Below are the code and all the weights of a small trained network. Each question names an input and a class and asks about switching units off, where a switched-off unit gives its printed mean instead of its output.

import numpy as np


def w(rows, s, z=0):
    codes = np.array(rows[::2]) - 128.0
    scale = np.full(codes.shape[1], s)
    scale[-1] = z or s
    return codes * scale


def norm(h):
    return h / np.sqrt((h * h).mean(-1, keepdims=True) + 1e-5)


def f(y):
    return np.maximum(y, 0)


def log_softmax(a):
    a = a - a.max(-1, keepdims=True)
    return a - np.log(np.exp(a).sum(-1, keepdims=True))


def net(x, mask):
    res = np.array(x, float).reshape(1, 5) / 4 @ E
    u = 0
    for l in range(3):
        y = f(norm(res) @ A[l][:, :-1].T + A[l][:, -1])
        res = res + np.where(mask[u : u + 8], y, B[l][:, -1]) @ B[l][:, :-1]
        u += 8
    return log_softmax(norm(res)[-1] @ U[:, :-1].T + U[:, -1])


A, B = {}, {}
E = w([
[127,129,128,129],'x0',
[74,138,93,145],'x1',
[129,132,127,129],'x2',
[107,131,171,43],'x3',
[84,2,126,102],'x4',
],0.002)
A[0] = w([
[158,124,75,159,35],'L0N1',
[99,130,175,15,213],'L0N2',
[249,245,176,95,210],'L0N3',
[12,170,58,140,40],'L0N4',
[163,137,81,253,194],'L0N5',
[146,209,187,232,254],'L0N6',
[126,45,156,133,175],'L0N7',
[104,102,122,134,128],'L0N8',
],0.0027,0.0014)
B[0] = w([
[140,77,152,154,137],'L0N1',
[66,118,140,236,233],'L0N2',
[80,87,103,90,252],'L0N3',
[48,156,114,37,156],'L0N4',
[66,131,195,140,216],'L0N5',
[60,2,127,64,231],'L0N6',
[69,166,109,123,198],'L0N7',
[146,179,100,112,149],'L0N8',
],0.0023,0.0026)
A[1] = w([
[181,94,189,116,193],'L1N1',
[65,85,143,124,229],'L1N2',
[168,224,86,147,237],'L1N3',
[180,111,171,136,79],'L1N4',
[240,85,170,107,246],'L1N5',
[105,91,137,81,178],'L1N6',
[128,190,111,84,234],'L1N7',
[166,105,118,252,78],'L1N8',
],0.0042,0.0013)
B[1] = w([
[69,169,51,123,166],'L1N1',
[215,160,133,137,255],'L1N2',
[172,2,105,113,154],'L1N3',
[97,174,130,77,137],'L1N4',
[52,185,37,141,165],'L1N5',
[174,172,140,198,204],'L1N6',
[186,68,113,165,165],'L1N7',
[82,132,188,176,162],'L1N8',
],0.004,0.0039)
A[2] = w([
[130,95,161,119,179],'L2N1',
[137,131,84,212,253],'L2N2',
[166,150,118,137,142],'L2N3',
[114,83,163,119,169],'L2N4',
[175,61,99,101,123],'L2N5',
[133,162,131,88,109],'L2N6',
[118,161,254,39,139],'L2N7',
[60,138,80,110,86],'L2N8',
],0.0045,0.0012)
B[2] = w([
[151,201,91,172,151],'L2N1',
[147,180,160,56,254],'L2N2',
[146,156,159,148,156],'L2N3',
[203,185,113,130,154],'L2N4',
[222,79,62,147,160],'L2N5',
[118,63,87,200,142],'L2N6',
[61,110,148,231,170],'L2N7',
[113,252,37,45,159],'L2N8',
],0.0031,0.0038)
U = w([
[155,185,142,132,183],'0',
[45,187,49,45,145],'1',
[56,103,196,213,149],'2',
[201,49,71,109,124],'3',
[152,170,177,99,142],'4',
[111,89,225,34,37],'5',
[54,31,207,34,2],'6',
[34,33,225,2,2],'7',
],0.0091,0.0074)

Each question gives the input, the list of numbers given to net, and the class t.
The units are the neurons (one row each of A and B). Each row of codes is followed by its name. A weight is (code - 128) times the scale printed after its matrix; where a second scale follows, it is the last column's (A, B and U).
mask holds one flag per neuron, layer by layer. A switched-off neuron (its flag False) gives its mean, the last column of its row in B, instead of its output. The means were averaged over made-up inputs and are rounded, as every weight is.
A unit's drop is (log p(t) with every unit on - log p(t) with that unit switched off) / (log p(t) with every unit on - log p(t) with every unit switched off).
unit that matters most: the unit with the biggest drop
top k neurons: the k neurons with the biggest drops, biggest first
top k neurons in layer l: the k neurons of layer l with the biggest drops, biggest first
input [1,-5,1,-6,-4], class 2: top 3 neurons -> [L1N8 L0N5 L0N3]
input [5,6,4,1,8], class 3: top neuron -> [L1N5]
input [-1,-6,1,-3,-4], class 1: top 2 neurons in layer 0 -> [L0N2 L0N7]
input [4,-7,-1,7,5], class 1: top 4 neurons in layer 0 -> [L0N5 L0N3 L0N6 L0N4]
input [-2,3,2,7,-5], class 2: top 2 neurons -> [L2N7 L0N3]
input [7,7,5,-1,-8], class 3: top 2 neurons -> [L1N3 L1N7]
input [2,5,0,0,8], class 3: top 2 neurons -> [L1N5 L1N1]
input [-5,-3,4,6,6], class 2: top 2 neurons in layer 2 -> [L2N7 L2N2]
input [2,5,-7,4,6], class 4: top 3 neurons in layer 0 -> [L0N6 L0N3 L0N2]
input [1,-8,3,6,5], class 1: top 2 neurons -> [L1N5 L1N1]
input [8,6,-3,5,8], class 0: top 4 neurons in layer 2 -> [L2N4 L2N1 L2N8 L2N5]
input [6,3,8,4,-8], class 3: top 2 neurons -> [L1N3 L1N7]
input [-8,1,-6,7,5], class 0: top 2 neurons -> [L2N4 L2N1]
input [0,3,-6,-7,-5], class 2: unit that matters most -> L1N8
input [-5,7,7,-3,6], class 1: top 2 neurons in layer 1 -> [L1N7 L1N3]
input [-7,-8,-6,-6,-7], class 1: top 2 neurons -> [L1N5 L0N6]
input [6,5,3,-6,-8], class 3: top 3 neurons -> [L1N3 L0N2 L1N7]
input [0,-6,7,8,-7], class 2: top 3 neurons -> [L2N7 L1N2 L1N7]
input [2,-8,-1,6,-7], class 1: top 2 neurons in layer 1 -> [L1N5 L1N1]
input [6,4,5,-8,-4], class 2: top neuron in layer 2 -> [L2N8]
input [-2,5,-8,-8,-7], class 2: top 2 neurons in layer 0 -> [L0N5 L0N6]
input [2,-6,-5,4,7], class 3: top 3 neurons in layer 1 -> [L1N2 L1N8 L1N6]
input [-4,5,-5,-7,-5], class 2: top 3 neurons -> [L1N8 L1N5 L1N1]
input [-8,-4,3,7,6], class 0: top 2 neurons in layer 2 -> [L2N4 L2N1]
input [3,2,-3,5,-7], class 3: top 3 neurons -> [L1N7 L1N3 L0N5]
input [2,4,7,-8,-3], class 2: top 4 neurons -> [L1N8 L1N5 L1N1 L2N8]
input [-6,-5,-7,-1,-7], class 3: unit that matters most -> L1N3
input [-5,-6,3,8,-6], class 2: top 4 neurons in layer 2 -> [L2N7 L2N2 L2N6 L2N8]
